Where the symbols take the items:
z209: za>z940, ri>z529, pe>z759, pu>-, su>z761, fu>z919
z940: za>z888, ri>z653, pe>z460, pu>z209, su>z301, fu>z922
z754: za>z623, ri>z578, pe>-, pu>z231, su>z698, fu>z904
z623: za>-, ri>z96, pe>-, pu>z754, su>z392, fu>z71
z423: za>z33, ri>z208, pe>-, pu>z198, su>z922, fu>z460
z304: za>-, ri>z689, pe>z563, pu>z645, su>-, fu>z299
z163: za>-, ri>z981, pe>z506, pu>z562, su>z644, fu>z128
z314: za>z207, ri>z483, pe>z941, pu>z594, su>z356, fu>z735
z941: za>z439, ri>z922, pe>z208, pu>z776, su>z314, fu>z653
z244: za>z215, ri>z707, pe>z301, pu>z51, su>-, fu>z918
z759: za>z460, ri>z861, pe>-, pu>-, su>z209, fu>z198
z904: za>z71, ri>z33, pe>-, pu>z208, su>z439, fu>z754
z392: za>-, ri>z128, pe>z623, pu>z698, su>z760, fu>z981
z761: za>z301, ri>z91, pe>z209, pu>-, su>z51, fu>z828
z850: za>z208, ri>z198, pe>-, pu>-, su>z776, fu>z861
z776: za>z941, ri>z919, pe>z850, pu>-, su>z594, fu>z529
z698: za>z392, ri>z888, pe>z754, pu>z653, su>z966, fu>z439
z128: za>-, ri>z392, pe>z96, pu>z888, su>z281, fu>z163
z442: za>-, ri>z299, pe>z281, pu>z215, su>-, fu>z689
z981: za>-, ri>z163, pe>z71, pu>z439, su>z563, fu>z392
z207: za>z563, ri>z269, pe>z439, pu>z314, su>z645, fu>z966
z356: za>z645, ri>z918, pe>z314, pu>z688, su>-, fu>z707
z688: za>z356, ri>z37, pe>z594, pu>-, su>-, fu>z789
z644: za>-, ri>z563, pe>z163, pu>z269, su>z689, fu>z281
z198: za>z423, ri>z850, pe>-, pu>-, su>z919, fu>z759
z837: za>z281, ri>z966, pe>z888, pu>z301, su>z215, fu>z269
z550: za>z299, ri>z215, pe>z966, pu>z707, su>-, fu>z645
z653: za>z698, ri>z940, pe>z231, pu>z529, su>z735, fu>z941
z645: za>z304, ri>z486, pe>z207, pu>z356, su>-, fu>z550
z966: za>z760, ri>z837, pe>z698, pu>z735, su>z550, fu>z207
z529: za>z653, ri>z209, pe>z861, pu>-, su>z91, fu>z776
z828: za>z483, ri>z594, pe>z919, pu>-, su>z37, fu>z761
z506: za>-, ri>z71, pe>-, pu>z33, su>z163, fu>z96
z888: za>z128, ri>z698, pe>z578, pu>z940, su>z837, fu>z562
z269: za>z644, ri>z207, pe>z562, pu>z483, su>z486, fu>z837
z919: za>z922, ri>z776, pe>z198, pu>-, su>z828, fu>z209
z789: za>z707, ri>z51, pe>z91, pu>-, su>-, fu>z688
z71: za>-, ri>z506, pe>-, pu>z904, su>z981, fu>z623
z861: za>z231, ri>z759, pe>-, pu>-, su>z529, fu>z850
z215: za>z442, ri>z550, pe>z837, pu>z244, su>-, fu>z486
z37: za>z918, ri>z688, pe>z828, pu>-, su>-, fu>z51
z483: za>z269, ri>z314, pe>z922, pu>z828, su>z918, fu>z301
z760: za>-, ri>z281, pe>z392, pu>z966, su>z299, fu>z563
z231: za>z754, ri>z460, pe>-, pu>z861, su>z653, fu>z208
z735: za>z966, ri>z301, pe>z653, pu>z91, su>z707, fu>z314
z33: za>z506, ri>z904, pe>-, pu>z423, su>z562, fu>z578
z299: za>-, ri>z442, pe>z760, pu>z550, su>-, fu>z304
z439: za>z981, ri>z562, pe>z904, pu>z941, su>z207, fu>z698
z707: za>z550, ri>z244, pe>z735, pu>z789, su>-, fu>z356
z563: za>-, ri>z644, pe>z981, pu>z207, su>z304, fu>z760
z301: za>z837, ri>z735, pe>z940, pu>z761, su>z244, fu>z483
z51: za>z244, ri>z789, pe>z761, pu>-, su>-, fu>z37
z594: za>z314, ri>z828, pe>z776, pu>-, su>z688, fu>z91
z486: za>z689, ri>z645, pe>z269, pu>z918, su>-, fu>z215
z460: za>z578, ri>z231, pe>-, pu>z759, su>z940, fu>z423
z96: za>-, ri>z623, pe>-, pu>z578, su>z128, fu>z506
z281: za>-, ri>z760, pe>z128, pu>z837, su>z442, fu>z644
z922: za>z562, ri>z941, pe>z423, pu>z919, su>z483, fu>z940
z208: za>z904, ri>z423, pe>-, pu>z850, su>z941, fu>z231
z918: za>z486, ri>z356, pe>z483, pu>z37, su>-, fu>z244
z562: za>z163, ri>z439, pe>z33, pu>z922, su>z269, fu>z888
z578: za>z96, ri>z754, pe>-, pu>z460, su>z888, fu>z33
z689: za>-, ri>z304, pe>z644, pu>z486, su>-, fu>z442
z91: za>z735, ri>z761, pe>z529, pu>-, su>z789, fu>z594

The rows follow the links: the fewer symbols apart two items are, the more alike their rows tend to be.

Each row is also shifted at random along 6 hidden directions that mean nothing.

Some items, each with a row of numbers:
z529: (-154, -93, 52, -81, -54, -67, 77, 85, -74, -46, -58, 106, 74, -36, 48, -81, 2, -47, 6, -123, 12, -65, 63, 33, -134, 93, 174, 82, -30, 9, 146, 19, -99, -120, -52, 48, -52, 11, 227, -11, -54, 46, -92, -72, 36, -90, 56, 10)
z861: (31, -46, 67, -44, -88, 25, -19, 46, -6, -24, -252, -16, 88, 127, -34, -44, -11, 24, -60, 3, -68, -135, 5, 39, -34, -86, -33, -43, 88, -45, 98, -46, -32, -94, -80, 53, -44, -45, 15, -14, 15, -124, -92, -5, -19, 11, 20, -25)
z888: (208, 5, 71, 108, 25, -16, 6, -61, -3, 77, -25, -13, 28, 17, -49, 57, -30, -3, -24, 26, -127, -116, 14, 4, -56, -27, 161, -48, 98, 95, 30, 9, -96, 207, 44, 49, -166, 73, -105, 21, -112, 55, -60, 172, -9, -43, -73, 53)
z850: (10, -28, -71, -67, -37, 16, -38, 56, -57, -106, 23, 110, -44, 59, -6, 34, -131, -22, 66, -72, 162, -2, -76, -30, -35, -39, -9, 77, -111, -46, 87, -14, -139, -146, -71, -1, 67, -134, 135, 11, 111, -32, -19, 36, -117, 215, 72, -90)
z301: (-129, -93, 22, 54, -31, 57, 45, -97, -3, -59, 70, 18, 31, 36, 6, -100, 59, 79, -112, -30, -112, -91, -46, -89, 83, -119, -103, -68, 64, -80, -73, 100, 75, -161, -71, 112, 24, -56, -58, -75, -4, -29, -57, -193, 38, -16, -56, -99)
z269: (37, 62, -82, 66, 66, 33, -46, -75, 69, 43, -3, -76, -103, 4, 20, 108, -17, 54, 17, -35, 261, 123, -84, -65, 30, 34, -56, 93, -59, 43, 1, 24, -56, 81, 54, -105, 33, -86, -21, -12, 48, -14, 68, 68, -6, 57, -40, 75)
z578: (3, -38, 7, 56, 44, -28, 16, -73, -30, 0, -69, -90, 24, 86, 34, 8, -29, 2, -92, 29, 190, -86, -65, 12, 11, 43, 13, 30, -71, 36, 40, 41, 18, -129, 67, 4, -49, 0, 169, 13, -76, -55, -32, -1, 3, -50, -45, 17)
z918: (132, 59, -14, 96, -47, -3, -3, -60, 100, 6, -19, -100, -64, -41, 1, -40, 49, 60, 34, 25, 44, 130, 14, 10, -15, 18, -104, -1, 19, 22, -25, -10, 102, 209, -35, -78, 3, 25, -206, -54, 19, -42, -5, 107, 20, -48, -36, 119)
z941: (138, 67, -50, -67, -59, 46, 98, 79, -24, -107, 230, -41, 2, -40, 61, -114, -98, 35, 42, -56, 55, 53, 50, -136, 39, -38, -206, -50, -17, -156, -61, -71, 175, -17, -63, -55, 98, 3, -208, -53, 92, 98, 16, 107, 32, 36, 69, -77)
z281: (85, -2, 83, 95, 74, -34, 88, -41, 8, -4, 69, -145, 56, -137, 43, -5, -38, 49, -76, 42, 51, -2, 7, -59, 25, 82, 13, 9, -10, 25, -42, 34, 74, 125, 94, 25, -3, 108, -113, -32, -101, 73, -12, 49, 54, 7, -52, 9)
z392: (53, -3, 38, -58, 83, 51, -77, 51, 4, 73, 66, -115, 74, 31, -13, 57, 3, -1, -111, 79, 5, -52, 21, -48, 97, -12, -58, -53, 1, -32, -169, -78, 76, -78, 93, 52, -8, -12, -51, 67, -88, -9, 3, -7, 47, 54, 40, -97)
z304: (-45, 57, -28, -64, 97, 12, -83, 43, 120, 50, -162, -30, -31, 1, -18, 116, 32, -29, 4, 71, 122, 100, -47, 42, 61, 7, -34, 34, -8, 0, 20, -73, -78, 41, 95, -56, 40, -58, 51, 67, 45, -129, 87, -55, -55, 84, 48, 45)
z442: (-82, 1, 77, 67, 66, 10, 42, -73, 58, -41, -21, -118, 53, -46, 15, -44, 98, 65, -67, 80, -31, 12, 27, -30, 84, 8, -93, -25, -3, -28, -66, 62, 150, -8, 61, 58, 47, 37, -67, -16, -35, -51, 24, -143, 39, -25, -61, -16)
z623: (-17, -11, 37, -50, 93, 2, -50, 47, -30, 48, -83, -42, 47, 64, 4, 49, -13, -46, -59, 77, 61, -87, 10, 67, 32, 50, 63, 14, -29, -3, 35, -56, -21, -121, 104, 16, -5, 21, 137, 63, -59, -53, 3, 19, 22, -34, 25, -15)
z689: (-52, 55, -12, 64, 38, 4, 117, -44, 72, -112, -77, 21, -43, -17, -16, -49, 24, 79, 45, 93, -105, 67, -2, -27, 72, -93, -116, -20, 63, -44, 47, 30, 41, 14, 35, -8, 80, 38, -106, -52, 89, -48, 83, -78, 6, -1, -46, 19)
z698: (51, -38, 56, -69, 30, -14, 9, 73, -29, 67, -15, 93, 86, 21, -41, 54, -23, -80, -5, 33, -150, -116, 80, 67, -66, -30, 173, -5, 100, 35, 67, -90, -135, 95, 37, 82, -141, 83, 19, 77, -82, 56, -36, 64, -5, -73, 43, -12)
z550: (-56, -37, 20, -60, 26, -11, -28, 44, 45, 5, 70, -7, 43, -68, -17, 34, 43, -39, -50, 39, 31, 1, 16, 64, 1, 4, 53, 37, -44, 4, -37, -42, 13, 68, 10, 53, -52, -30, -20, 40, -76, -1, -1, -117, -3, 12, 55, -55)
z776: (-43, -25, -62, -74, -83, 53, -152, 49, -70, 86, 172, 122, -64, 0, -44, 56, 16, -39, 62, -86, -104, 16, -13, -15, 21, -34, -24, -44, -11, -18, -173, -31, -31, -102, -89, -29, 55, -86, 35, 39, 89, 50, 7, -25, -48, 83, 29, -80)
z128: (64, 0, 43, 93, 104, -19, -12, -53, -14, 121, 17, -94, 20, -33, 13, 109, -20, -7, -49, 34, 85, -49, -39, -5, 0, 102, 123, 16, -38, 90, -57, 51, -3, 53, 122, 5, -50, 65, 79, 25, -113, 39, 9, 68, 9, 10, -39, 34)
z828: (-32, 9, -10, 54, -84, -19, 137, -23, -27, -91, -42, 126, -48, -60, 8, -122, -24, 26, 111, -82, -84, 47, 24, -26, -87, 10, -15, 32, 75, 13, 149, 47, -4, 57, -91, -28, 66, 14, -37, -74, 90, 83, -21, 6, 27, -39, -31, 77)
z789: (42, -57, 50, -28, -84, 72, -35, 33, 68, -85, 84, -110, 73, -24, -16, -70, -7, 67, -100, -10, 6, 10, -17, -99, 88, -95, -182, -65, -20, -134, -121, -69, 146, 11, -98, 54, 64, -98, -267, -77, -10, -22, -101, -77, -26, 148, 28, -145)

Start, symbols taken left to right, then the item you end at.
Answers are names.
(-70, -79, 14, -82, 77, 26, 54, 75, -5, -37, 80, 59, 47, 12, -4, 71, -77, -35, -70, -1, 15, -55, -55, -50, 29, -141, 90, 34, 4, -53, 79, -58, -165, 46, 6, 99, -82, -80, -33, 7, -18, 52, -35, -84, -88, 146, 56, -163)
pe pu ri pe: z460
(98, 58, -57, -91, -51, 53, -126, 58, 54, 106, 86, -82, -39, -28, -11, 6, 56, -19, 37, -46, 31, 103, 39, -14, 22, 14, -106, -55, 46, -40, -147, -99, 90, 82, -48, -75, 32, -7, -133, 29, 49, 21, 26, 85, 32, -32, 52, 9)
fu fu za fu pu: z735
(29, -4, 37, 74, 14, 2, -16, -59, 74, 35, 26, -101, -4, -83, -7, 63, 49, 38, -73, 53, 63, 24, -39, 29, 0, 20, 70, 34, -56, 59, -12, 37, -6, 183, 44, 32, -83, -22, -103, -9, -107, 27, -64, -17, -42, 15, -48, -2)
ri fu pe fu: z966
(52, 62, 13, 39, 69, 5, 5, -78, -41, 44, 173, 37, -103, -85, -44, 35, 52, 32, 64, 69, -181, 59, 25, -14, 60, 10, -42, -104, 43, 16, -150, 34, 78, 82, 65, -19, 27, 81, -127, 16, 27, 99, 129, 52, 32, 3, -33, 27)
fu ri fu pu pe: z439
(-219, -115, 24, -78, 2, 20, 40, 69, -61, -78, -116, 132, 97, 111, 38, -35, -40, -74, -45, -50, -16, -116, 6, 8, -20, -102, 83, 52, 74, -57, 162, -4, -164, -199, -46, 92, -44, -41, 186, 23, -11, -56, -50, -174, -24, -22, 34, -92)
pe ri fu: z423
(53, -37, 86, -32, -97, -42, 166, 78, -8, -115, -11, -61, 130, -114, 76, -200, -20, 28, -25, -123, -42, -18, 127, -40, -84, 97, -6, 5, 17, -65, 64, -53, 151, 69, -66, 35, 0, 81, -111, -45, -70, 79, -112, 4, 101, -120, 53, -10)
pe fu ri: z919
(132, 63, -14, 80, 91, 39, 123, -55, 9, -58, -65, 50, -69, 14, -34, 40, -90, 37, 86, 48, -22, -2, -50, -67, 21, -98, -32, -4, 72, 1, 89, -12, -81, 92, 44, -19, 13, 25, -126, -40, 84, 19, 109, 128, -35, 114, -29, 19)
ri su pe su: z563
(38, -8, 7, -67, 26, -37, 53, 66, -107, -33, 120, 3, 104, 19, 22, -57, -36, -23, -38, 29, -55, -112, 76, 46, 12, 7, 49, -45, -26, -33, -56, -16, 72, -80, 38, 62, -37, 88, 59, 29, -61, 75, -22, 27, 12, -73, 29, -72)
su fu su: z207
(-94, 7, -39, -60, 120, -35, 125, 73, -60, -59, 107, 110, -19, -89, 57, 29, -54, -82, 118, 6, 36, 74, 15, -11, -29, 77, 72, 96, -53, 8, 56, -12, -87, 12, 89, -16, 49, 35, 112, 43, 77, 136, 111, -45, -3, 42, 40, -14)
pu ri ri ri za: z644
(-26, 5, -15, -42, -81, -6, 104, 93, -4, -131, 78, -8, 19, -80, 76, -149, -38, 41, 69, -101, 29, 97, 46, -95, -10, 71, -105, 4, -41, -103, 3, -41, 158, -39, -98, -32, 137, 13, -64, -40, 68, 77, -8, -28, 70, -18, 65, -37)
fu ri za pu: z761
(0, -19, 19, -85, 95, 24, -114, 47, 26, 140, 79, -69, 67, -21, -32, 112, 56, -33, -96, 64, -23, -32, 5, -8, 71, -9, 27, -43, 23, -2, -187, -60, 11, 7, 70, 37, -10, 0, -12, 86, -77, -3, 43, -54, 14, 68, 57, -93)
su pe pe ri: z128
(22, 46, -57, -50, 104, 44, -43, 61, -33, 33, 114, 118, -66, 2, -67, 114, -33, -22, 85, 66, -68, 17, -26, -31, 57, -69, 8, -18, 10, -20, -66, -34, -131, -9, 78, -13, 35, -3, -7, 38, 90, 44, 143, 38, -62, 150, 38, -67)
su pe su: z563
(-64, 49, -74, 49, -6, 35, -103, -75, 93, 83, -283, 39, -105, 80, -17, 85, 58, -1, 42, -68, 69, 93, -84, 24, -37, -46, 31, 71, 67, 81, 152, 39, -200, 28, -11, -75, -28, -73, 96, -2, 74, -136, 48, -5, -46, -14, -68, 117)
fu za pe fu: z562
(-129, -29, -61, -72, -74, 19, -110, 45, 34, -2, -18, 13, -13, -14, 13, -20, 49, -20, 15, -60, 98, 132, -42, 0, 20, 3, -78, 44, -83, -53, -43, -36, 26, -39, -61, -56, 75, -130, 37, -16, 58, -59, 0, -117, -31, 76, 52, -15)
ri fu ri ri ri: z789
